Below are the code and all the weights of a small trained network. Each question names an input and a class and asks about switching units off, where a switched-off unit gives its printed mean instead of its output.

import numpy as np


def w(rows, s, z=0):
    codes = np.array(rows[::2]) - 128.0
    scale = np.full(codes.shape[1], s)
    scale[-1] = z or s
    return codes * scale


def f(y):
    return np.maximum(y, 0)


def log_softmax(a):
    a = a - a.max(-1, keepdims=True)
    return a - np.log(np.exp(a).sum(-1, keepdims=True))


def net(x, mask):
    res = np.array(x, float).reshape(1, 2) / 4 @ E
    y = f(res @ A[0][:, :-1].T + A[0][:, -1])
    res = res + np.where(mask, y, B[0][:, -1]) @ B[0][:, :-1]
    return log_softmax(res[-1] @ U[:, :-1].T + U[:, -1])


A, B = {}, {}
E = w([
[250,118,12,94,58,141,116,154,189],'x0',
[110,183,138,202,141,206,175,74,138],'x1',
],0.011)
A[0] = w([
[55,95,180,116,129,53,94,138,134,254],'N1',
[3,121,247,128,140,77,121,128,102,108],'N2',
[121,141,105,198,115,205,116,106,167,203],'N3',
[128,121,130,125,124,141,133,136,117,105],'N4',
[140,153,123,163,122,219,140,119,113,249],'N5',
[36,132,189,159,127,143,112,114,122,170],'N6',
[54,162,186,202,139,189,151,107,137,192],'N7',
],0.016,0.003)
B[0] = w([
[185,146,129,54,115,67,189,151,69,200],'N1',
[61,71,90,228,127,120,82,151,253,254],'N2',
[156,180,109,144,133,118,188,61,167,178],'N3',
[122,130,125,138,116,125,121,121,112,128],'N4',
[110,187,130,169,147,130,160,33,165,177],'N5',
[49,82,209,144,155,138,135,147,71,209],'N6',
[122,69,144,96,120,205,36,120,61,220],'N7',
],0.022,0.025)
U = w([
[137,245,112,147,140,128,220,88,150,124],'0',
[117,149,137,135,138,147,119,135,122,62],'1',
[87,93,156,156,134,166,81,140,122,112],'2',
[169,102,39,103,82,117,88,158,157,254],'3',
[107,152,157,139,148,151,126,97,97,143],'4',
[94,113,134,161,139,102,142,152,168,70],'5',
[141,173,175,92,140,121,202,137,35,125],'6',
],0.012,0.0045)

Each question gives the input, the list of numbers given to net, and the class t.
The units are the neurons (one row each of A and B). Each row of codes is followed by its name. A weight is (code - 128) times the scale printed after its matrix; where a second scale follows, it is the last column's (A, B and U).
mask holds one flag per neuron, in row order. A switched-off neuron (its flag False) gives its mean, the last column of its row in B, instead of its output. The means were averaged over made-up inputs and are rounded, as every weight is.
A unit's drop is (log p(t) with every unit on - log p(t) with that unit switched off) / (log p(t) with every unit on - log p(t) with every unit switched off).
The circuit of an input: a set's keep is (log p(t) with only the set's units on - log p(t) with every unit switched off) / (log p(t) with every unit on - log p(t) with every unit switched off). Starting from all 7 units, units are removed one at a time, each time the one whose removal leaves the highest keep (on an exact tie, the one counted first), for as long as the keep stays at least 0.8.
units of the circuit, in order: the units of the circuit, biggest drop first
unit that matters most: the unit with the biggest drop
top k neurons: the k neurons with the biggest drops, biggest first
drop when u is switched off: that unit's drop, to one decimal
input [-8,-7], class 5: units of the circuit, in order -> [N2]
input [1,-2], class 3: top 4 neurons -> [N6 N5 N1 N3]
input [5,-1], class 3: top 2 neurons -> [N6 N5]
input [2,-4], class 3: top 3 neurons -> [N6 N5 N1]
input [0,1], class 4: top 2 neurons -> [N2 N1]
input [0,7], class 4: top 2 neurons -> [N7 N2]
input [-1,6], class 4: top 4 neurons -> [N2 N3 N5 N7]
input [2,-6], class 6: top 2 neurons -> [N2 N7]
input [-3,-3], class 5: top 2 neurons -> [N7 N1]
input [0,6], class 4: top 2 neurons -> [N7 N2]
input [1,3], class 0: top 2 neurons -> [N2 N6]
input [-4,-6], class 5: top 2 neurons -> [N7 N2]
input [-4,-7], class 5: top 2 neurons -> [N2 N7]
input [-3,-7], class 5: unit that matters most -> N7
input [-6,-7], class 5: drop when N2 is switched off -> 2.3
input [6,-8], class 3: drop when N6 is switched off -> 0.8
input [0,-1], class 6: drop when N5 is switched off -> 0.1
